Below are the code and all the weights of a small trained network. Each question names an input and a target symbol and asks about switching units off, where a switched-off unit gives its printed mean instead of its output.

import numpy as np


def w(rows, s, z=0):
    codes = np.array(rows[::2]) - 128.0
    scale = np.full(codes.shape[1], s)
    scale[-1] = z or s
    return codes * scale


def f(y):
    return y / 2 * (1 + np.tanh(0.7978845608 * (y + 0.044715 * y**3)))


def softmax(a):
    e = np.exp(a - a.max(-1, keepdims=True))
    return e / e.sum(-1, keepdims=True)


def log_softmax(a):
    a = a - a.max(-1, keepdims=True)
    return a - np.log(np.exp(a).sum(-1, keepdims=True))


def net(x, mask):
    ids = ['δηθξτφ'.index(c) for c in x.split()]
    T = len(ids)
    res = E[ids] + P[:T]
    u = 0
    for l in range(2):
        r = res
        for j in range(2):
            rows = slice(2 * j, 2 * j + 2)
            q, k, v = (r @ M[l][rows].T for M in (Q, K, V))
            z = softmax(np.where(np.tri(T) > 0, q @ k.T / 2**0.5, -1e9)) @ v
            o = O[l][rows]
            res = res + np.where(mask[u + j], z, o[:, -1]) @ o[:, :-1]
        u += 2
        y = f(res @ A[l][:, :-1].T + A[l][:, -1])
        res = res + np.where(mask[u : u + 8], y, B[l][:, -1]) @ B[l][:, :-1]
        u += 8
    return log_softmax(res[-1] @ U[:, :-1].T + U[:, -1])


Q, K, V, O, A, B = {}, {}, {}, {}, {}, {}
E = w([
[169,135,158,142,92,188,66,185,102],'δ',
[2,170,163,185,181,169,126,125,107],'η',
[92,160,87,79,40,89,66,98,153],'θ',
[190,129,119,65,141,134,121,175,65],'ξ',
[192,168,170,67,85,114,192,85,102],'τ',
[142,80,136,159,169,94,153,106,103],'φ',
],0.015)
P = w([
[108,80,48,125,255,206,173,134,159],'0',
[148,169,135,109,140,67,193,216,172],'1',
[153,30,207,127,164,170,75,103,84],'2',
[151,202,149,117,143,54,134,148,126],'3',
[108,45,183,100,140,152,89,96,120],'4',
[192,210,136,129,131,81,109,132,131],'5',
[83,50,171,80,108,146,101,109,152],'6',
[199,207,124,153,113,99,105,127,136],'7',
[66,63,154,45,77,156,105,108,169],'8',
[199,207,112,164,97,103,90,115,144],'9',
[74,51,145,101,84,142,114,142,153],'10',
],0.0089)
Q[0] = w([
[120,192,159,174,140,72,103,164,124],'0.h0',
[199,162,145,74,139,20,187,114,135],'0.h0',
[155,2,188,117,115,195,142,119,113],'0.h1',
[161,116,133,112,142,3,165,67,159],'0.h1',
],0.0077)
K[0] = w([
[148,115,215,129,177,165,182,34,31],'0.h0',
[255,153,126,160,89,89,235,110,54],'0.h0',
[220,73,91,156,254,72,213,191,142],'0.h1',
[162,40,107,13,31,69,123,85,28],'0.h1',
],0.0051)
V[0] = w([
[145,120,254,99,107,76,162,189,223],'0.h0',
[89,110,12,105,132,193,116,181,217],'0.h0',
[41,165,121,213,130,93,47,142,118],'0.h1',
[139,122,204,174,193,134,187,172,65],'0.h1',
],0.0053)
O[0] = w([
[137,176,133,159,128,87,163,131,17,200],'0.h0',
[52,95,159,98,155,145,85,109,89,2],'0.h0',
[134,126,150,36,133,77,129,147,254,105],'0.h1',
[220,194,136,111,103,103,86,127,177,36],'0.h1',
],0.0086,0.0012)
A[0] = w([
[127,2,93,156,147,105,66,79,68,64],'0.n0',
[60,186,131,98,125,74,175,122,113,5],'0.n1',
[51,39,130,119,225,214,186,117,94,11],'0.n2',
[177,156,136,99,48,106,66,129,150,67],'0.n3',
[81,38,88,127,174,214,113,139,195,201],'0.n4',
[140,163,201,98,32,114,152,53,82,237],'0.n5',
[120,177,147,198,167,96,197,197,115,155],'0.n6',
[181,75,139,148,189,86,152,182,104,178],'0.n7',
],0.0083,0.0027)
B[0] = w([
[73,187,134,109,50,166,162,133,172,159],'0.n0',
[137,100,151,118,20,119,124,178,118,152],'0.n1',
[213,70,166,127,107,201,79,1,31,159],'0.n2',
[166,92,147,176,194,124,46,84,139,183],'0.n3',
[173,203,94,130,30,116,209,160,46,180],'0.n4',
[202,68,165,155,101,78,123,181,213,255],'0.n5',
[77,149,120,206,144,75,53,150,79,165],'0.n6',
[82,133,106,61,214,127,121,118,98,157],'0.n7',
],0.0075,0.0072)
Q[1] = w([
[110,184,100,124,63,134,157,115,102],'1.h0',
[59,174,108,98,89,180,20,106,62],'1.h0',
[195,7,232,165,205,136,59,34,112],'1.h1',
[130,83,21,63,128,44,253,68,155],'1.h1',
],0.0064)
K[1] = w([
[117,90,131,152,106,101,111,156,116],'1.h0',
[75,133,115,94,153,107,80,122,152],'1.h0',
[154,225,199,192,182,165,155,117,73],'1.h1',
[82,128,105,102,1,84,164,120,128],'1.h1',
],0.0094)
V[1] = w([
[150,233,77,103,135,153,249,141,135],'1.h0',
[109,116,2,188,88,227,188,53,130],'1.h0',
[104,54,64,83,109,84,100,87,139],'1.h1',
[140,115,126,131,64,94,10,106,168],'1.h1',
],0.0066)
O[1] = w([
[183,136,114,150,34,61,151,131,93,58],'1.h0',
[105,132,166,132,104,3,59,146,42,34],'1.h0',
[165,180,100,146,103,119,216,166,78,44],'1.h1',
[127,68,101,180,145,154,178,204,160,254],'1.h1',
],0.007,0.002)
A[1] = w([
[102,66,160,154,102,138,83,7,114,2],'1.n0',
[152,115,88,129,140,159,254,147,197,115],'1.n1',
[140,170,216,196,57,101,90,177,107,83],'1.n2',
[28,150,149,140,118,137,90,132,170,78],'1.n3',
[108,123,174,74,149,78,120,184,104,122],'1.n4',
[44,202,128,96,91,76,80,80,101,162],'1.n5',
[143,129,143,22,117,186,114,104,129,146],'1.n6',
[189,232,35,56,177,94,134,205,97,33],'1.n7',
],0.0085,0.0059)
B[1] = w([
[203,189,75,88,132,139,35,125,81,169],'1.n0',
[167,137,140,128,133,85,48,175,31,203],'1.n1',
[206,94,70,126,170,167,128,62,181,253],'1.n2',
[165,40,81,105,139,167,134,68,170,169],'1.n3',
[139,138,69,123,142,156,68,92,58,159],'1.n4',
[88,118,194,132,141,111,165,144,183,207],'1.n5',
[135,84,133,201,104,110,135,76,107,205],'1.n6',
[146,188,134,90,175,109,254,133,199,149],'1.n7',
],0.0091,0.0057)
U = w([
[161,117,30,66,186,165,14,70,87,104],'δ',
[109,16,194,104,159,136,205,66,190,183],'η',
[126,124,217,132,78,102,141,230,136,253],'θ',
[153,196,117,64,144,139,124,141,169,91],'ξ',
[158,159,3,198,121,127,141,92,165,33],'τ',
[100,138,132,202,164,41,107,99,146,92],'φ',
],0.0058,0.0045)

Each question gives the input, a string of symbols that net reads in full, and the target symbol t.
The units are the heads (2 rows each of Q, K, V and O) and the neurons (one row each of A and B). Each row of codes is followed by its name. A weight is (code - 128) times the scale printed after its matrix; where a second scale follows, it is the last column's (O, A, B and U).
mask holds one flag per unit, layer by layer, with each layer's heads first. A switched-off unit (its flag False) gives its mean, the last column of its rows in O or B, instead of its output. The means were averaged over made-up inputs and are rounded, as every weight is.
A unit's drop is (log p(t) with every unit on - log p(t) with that unit switched off) / (log p(t) with every unit on - log p(t) with every unit switched off).
The circuit of an input: a set's keep is (log p(t) with only the set's units on - log p(t) with every unit switched off) / (log p(t) with every unit on - log p(t) with every unit switched off). Starting from the 12 units with the biggest drops (on a tie, the unit counted first), units are removed one at a time, each time the one whose removal leaves the highest keep (on an exact tie, the one counted first), for as long as the keep stays at least 0.8.
circuit, biggest first: the units of the circuit, biggest drop first
unit that matters most: the unit with the biggest drop
top k neurons: the k neurons with the biggest drops, biggest first
top k neurons in layer l: the k neurons of layer l with the biggest drops, biggest first
input δ τ τ θ θ τ φ, target δ: circuit, biggest first => 1.n0, 0.n2
input θ δ ξ θ θ δ φ, target δ: top 3 neurons in layer 1 => 1.n0, 1.n5, 1.n7
input θ θ τ δ, target δ: circuit, biggest first => 1.n2, 1.n5
input θ η δ δ θ τ, target τ: top 2 neurons => 0.n4, 0.n2
input θ θ τ η ξ η, target η: top 4 neurons => 0.n4, 1.n3, 0.n6, 1.n5
input φ θ θ τ τ η η η η, target θ: circuit, biggest first => 0.n4, 1.h1, 0.n3, 1.n1
input θ θ θ δ η τ θ τ φ θ τ, target θ: unit that matters most => 1.n1
input η δ η θ θ θ η, target θ: circuit, biggest first => 0.n4, 0.n3, 1.h1, 1.n1
input τ η ξ φ τ θ ξ ξ, target ξ: circuit, biggest first => 1.n7, 0.n7
input φ φ φ η, target η: top 2 neurons => 1.n3, 1.n5
input φ η δ θ τ δ φ δ φ, target θ: top 2 neurons => 1.n2, 1.n1
input θ η θ θ φ η ξ τ, target τ: top 3 neurons in layer 0 => 0.n2, 0.n4, 0.n6
input η θ θ, target η: circuit, biggest first => 0.h1, 1.n1, 1.h0
input η θ η η τ, target δ: top 3 neurons => 0.n4, 0.n2, 0.n5
input τ δ φ θ θ, target η: unit that matters most => 0.n2
input η δ η φ τ, target δ: top 2 neurons in layer 1 => 1.n2, 1.n4
input δ τ θ ξ θ θ η, target δ: top 2 neurons => 1.n0, 0.n2
input δ θ φ ξ φ η τ τ φ, target θ: top 4 neurons in layer 1 => 1.n2, 1.n3, 1.n1, 1.n4
input θ τ θ ξ, target ξ: top 2 neurons => 1.n7, 0.n7
input ξ θ θ δ, target δ: top neuron => 0.n4
input θ ξ η ξ θ ξ θ φ θ θ, target θ: top 2 neurons in layer 0 => 0.n2, 0.n6
input τ τ θ θ, target θ: top 3 neurons in layer 0 => 0.n5, 0.n6, 0.n1
input θ τ η, target δ: top 2 neurons in layer 0 => 0.n2, 0.n0
input τ τ θ τ τ, target θ: top 2 neurons => 0.n5, 1.n1
